Rows, each with roughly how far along a hidden order it lies (0 to 15)
(in the rows, 128 means zero)
[143 129 129 123 132 147 102 153 127 104 155 149 242 110 159 132 119 137
 133 107] => 14
[129 125 124 118 133 143 114 141 129 117 143 171 230 139 157 132 111 152
 135 145] => 13
[142 122 128 119 131 138 104 152 122  90 141 159 224 116 153 120 115 137
 126 130] => 11
[141 123 121 119 128 149  94 132 129 123 155 138 198 111 151 125 107 141
 136 120] => 10
[151 127 126 134 132 147 100 152 127 121 149 143 209  98 129 126 116 140
 134 123] => 0
[154 119 128 113 132 155 109 130 129 115 151 153 208 110 165 123 118 140
 134 125] => 15
[149 119 123 129 131 146 114 158 125 111 159 141 205 114 149 120 118 143
 134 137] => 13
[150 119 127 113 131 148 100 148 127 107 128 167 241 115 155 125 114 140
 134 125] => 6
[156 129 128 123 130 152 109 163 130  95 159 141 214  90 166 126 109 135
 129 100] => 11
[148 120 131 126 132 149 111 149 124 122 141 145 163  97 139 119 116 137
 133 109] => 8
[136 124 127 121 134 140 108 134 124  96 155 146 220 108 157 132 113 135
 130 118] => 13
[150 134 131 118 133 147  98 171 128 101 141 137 211  99 165 129 121 137
 136 126] => 8
[148 121 124 125 128 148 100 134 127 125 165 131 224 102 139 127 110 139
 129 118] => 7
[157 129 128 127 134 151 103 152 127 121 149 135 201  96 130 131 106 138
 134 122] => 0
[141 126 128 119 134 149 102 156 129 125 135 134 190 109 143 124 122 143
 133 130] => 5
[143 125 126 128 133 136 108 150 124  86 155 155 234 115 149 123 108 132
 133 125] => 15
[141 117 126 120 133 137 104 156 126 124 137 156 140 123 139 120 122 148
 131 134] => 13
[141 116 126 110 134 151 115 138 131 136 147 141 162 119 155 131 120 143
 132 130] => 14
[152 121 133 133 129 158 124 135 128 127 160 116 255  79 142 111 105 128
 123 100] => 9
[140 127 130 123 132 159 116 148 124 145 153 146 192 110 158 125 122 144
 134 128] => 5
[150 125 125 123 129 151  95 137 127 106 155 135 235  93 148 125 116 134
 135 107] => 8
[156 128 127 124 130 143  99 143 124  81 169 135 255  90 160 121 112 131
 131 120] => 13
[141 129 127 120 133 139 103 153 126 113 153 157 211 118 150 136 111 135
 135 128] => 10
[144 124 122 125 132 145 112 147 124 119 157 166 191 118 145 127 106 141
 134 140] => 9
[141 119 123 119 135 154 110 124 125 110 144 164 187 102 157 126 121 143
 132 131] => 7
[142 124 128 125 133 142 108 143 127 122 157 128 176 109 142 123 113 139
 126 116] => 11
[137 120 121 124 132 145 111 127 126 146 149 142 128 103 132 120 112 142
 132 126] => 8
[141 122 131 119 129 160 107 133 125 140 144 153 194 115 156 120 116 144
 136 123] => 6
[158 119 132 118 131 151 103 144 124 119 143 151 254 109 150 129 112 135
 136 118] => 8
[129 127 124 118 133 140 124 139 129 129 136 157 236 115 143 126 116 145
 133 141] => 3
[144 120 126 123 134 141 118 152 123  85 146 155 211  91 172 127 120 137
 131 121] => 9
[139 123 126 135 130 142 107 143 127 140 168 154 179 105 144 124 120 137
 129 108] => 9
[155 116 131 122 131 156 106 133 126 141 156 135 201 112 150 125 111 139
 136 123] => 11
[146 127 127 120 129 142 101 155 124 136 142 165 161 113 143 122 104 137
 134 130] => 3
[146 123 122 130 133 148 105 147 127 114 145 161 207 101 143 126 121 142
 131 129] => 2
